Below is a small trained network, with its code and all its weights. Each question gives an input and a class and asks what happens when units are switched off, that is, made to give their printed mean instead of their output.

import numpy as np


def w(rows, s, z=0):
    codes = np.array(rows[::2]) - 128.0
    scale = np.full(codes.shape[1], s)
    scale[-1] = z or s
    return codes * scale


def norm(h):
    return h / np.sqrt((h * h).mean(-1, keepdims=True) + 1e-5)


def f(y):
    return y / 2 * (1 + np.tanh(0.7978845608 * (y + 0.044715 * y**3)))


def log_softmax(a):
    a = a - a.max(-1, keepdims=True)
    return a - np.log(np.exp(a).sum(-1, keepdims=True))


def net(x, mask):
    res = np.array(x, float).reshape(1, 7) / 4 @ E
    u = 0
    for l in range(2):
        y = f(norm(res) @ A[l][:, :-1].T + A[l][:, -1])
        res = res + np.where(mask[u : u + 11], y, B[l][:, -1]) @ B[l][:, :-1]
        u += 11
    return log_softmax(norm(res)[-1] @ U[:, :-1].T + U[:, -1])


A, B = {}, {}
E = w([
[128,121,116,123],'x0',
[83,160,55,237],'x1',
[131,142,139,128],'x2',
[133,71,90,137],'x3',
[250,157,3,4],'x4',
[238,137,238,147],'x5',
[129,139,134,129],'x6',
],0.0052)
A[0] = w([
[166,132,71,237,87],'0.n1',
[82,130,204,74,255],'0.n2',
[40,28,115,14,221],'0.n3',
[222,142,102,71,162],'0.n4',
[18,255,43,205,153],'0.n5',
[223,132,86,98,172],'0.n6',
[130,29,141,134,195],'0.n7',
[41,105,157,13,194],'0.n8',
[201,75,209,124,114],'0.n9',
[8,122,141,255,182],'0.n10',
[147,194,14,182,95],'0.n11',
],0.0082,0.0027)
B[0] = w([
[130,196,79,103,161],'0.n1',
[234,82,105,218,183],'0.n2',
[132,159,114,254,197],'0.n3',
[104,248,79,184,203],'0.n4',
[179,165,234,32,227],'0.n5',
[56,238,163,148,197],'0.n6',
[216,158,192,201,159],'0.n7',
[154,181,153,215,177],'0.n8',
[175,99,183,107,176],'0.n9',
[167,174,63,201,253],'0.n10',
[88,84,249,59,182],'0.n11',
],0.0057,0.0066)
A[1] = w([
[198,241,149,154,207],'1.n1',
[111,61,186,202,176],'1.n2',
[172,151,151,109,255],'1.n3',
[126,96,90,190,133],'1.n4',
[1,166,113,75,224],'1.n5',
[91,178,151,149,83],'1.n6',
[131,73,234,176,9],'1.n7',
[73,154,48,174,164],'1.n8',
[60,140,94,52,113],'1.n9',
[32,217,129,149,214],'1.n10',
[135,139,102,70,175],'1.n11',
],0.012,0.0019)
B[1] = w([
[25,69,1,181,249],'1.n1',
[176,204,161,133,162],'1.n2',
[185,109,107,175,161],'1.n3',
[125,142,63,119,143],'1.n4',
[206,90,239,81,155],'1.n5',
[28,130,96,72,154],'1.n6',
[209,156,183,62,156],'1.n7',
[75,88,156,54,158],'1.n8',
[233,126,174,138,140],'1.n9',
[76,72,184,42,189],'1.n10',
[193,166,170,194,136],'1.n11',
],0.0072,0.016)
U = w([
[114,129,92,223,162],'0',
[11,80,115,83,8],'1',
[196,113,215,102,214],'2',
],0.011,0.0013)

Each question gives the input, the list of numbers given to net, and the class t.
The units are the neurons (one row each of A and B). Each row of codes is followed by its name. A weight is (code - 128) times the scale printed after its matrix; where a second scale follows, it is the last column's (A, B and U).
mask holds one flag per neuron, layer by layer. A switched-off neuron (its flag False) gives its mean, the last column of its row in B, instead of its output. The means were averaged over made-up inputs and are rounded, as every weight is.
A unit's drop is (log p(t) with every unit on - log p(t) with that unit switched off) / (log p(t) with every unit on - log p(t) with every unit switched off).
top k neurons: the k neurons with the biggest drops, biggest first
k most important neurons of layer l: the k neurons of layer l with the biggest drops, biggest first
drop of u: that unit's drop, to one decimal
input [-8,3,3,5,6,-1,0], class 2: 2 most important neurons of layer 1 -> [1.n5, 1.n9]
input [7,1,-5,1,3,-5,1], class 2: most important neuron of layer 1 -> [1.n5]
input [-6,-2,6,-1,-6,-5,-7], class 0: top 4 neurons -> [0.n2, 0.n10, 0.n6, 0.n4]
input [-1,-2,4,2,3,4,-6], class 0: top 2 neurons -> [0.n9, 1.n8]
input [3,2,-2,7,5,-1,-7], class 2: 3 most important neurons of layer 1 -> [1.n5, 1.n1, 1.n9]
input [-4,-4,-6,6,0,-6,-8], class 0: top 2 neurons -> [0.n3, 0.n7]
input [-5,3,-7,1,7,5,2], class 1: 2 most important neurons of layer 0 -> [0.n6, 0.n4]
input [-1,2,6,7,8,-8,2], class 2: 2 most important neurons of layer 0 -> [0.n10, 0.n11]
input [0,-2,4,-6,1,3,-4], class 0: 2 most important neurons of layer 0 -> [0.n2, 0.n9]
input [5,6,-1,8,6,-1,-1], class 2: top 2 neurons -> [0.n11, 0.n10]
input [2,3,-5,-3,8,5,6], class 1: 2 most important neurons of layer 0 -> [0.n6, 0.n4]
input [-5,3,1,2,3,-2,-7], class 2: drop of 0.n11 -> 0.1
input [-8,4,3,-7,1,-4,7], class 2: drop of 0.n11 -> 0.7
input [-6,8,7,2,8,4,-1], class 1: drop of 0.n6 -> 0.2
input [-3,2,-4,-7,5,1,3], class 1: most important neuron of layer 0 -> [0.n4]
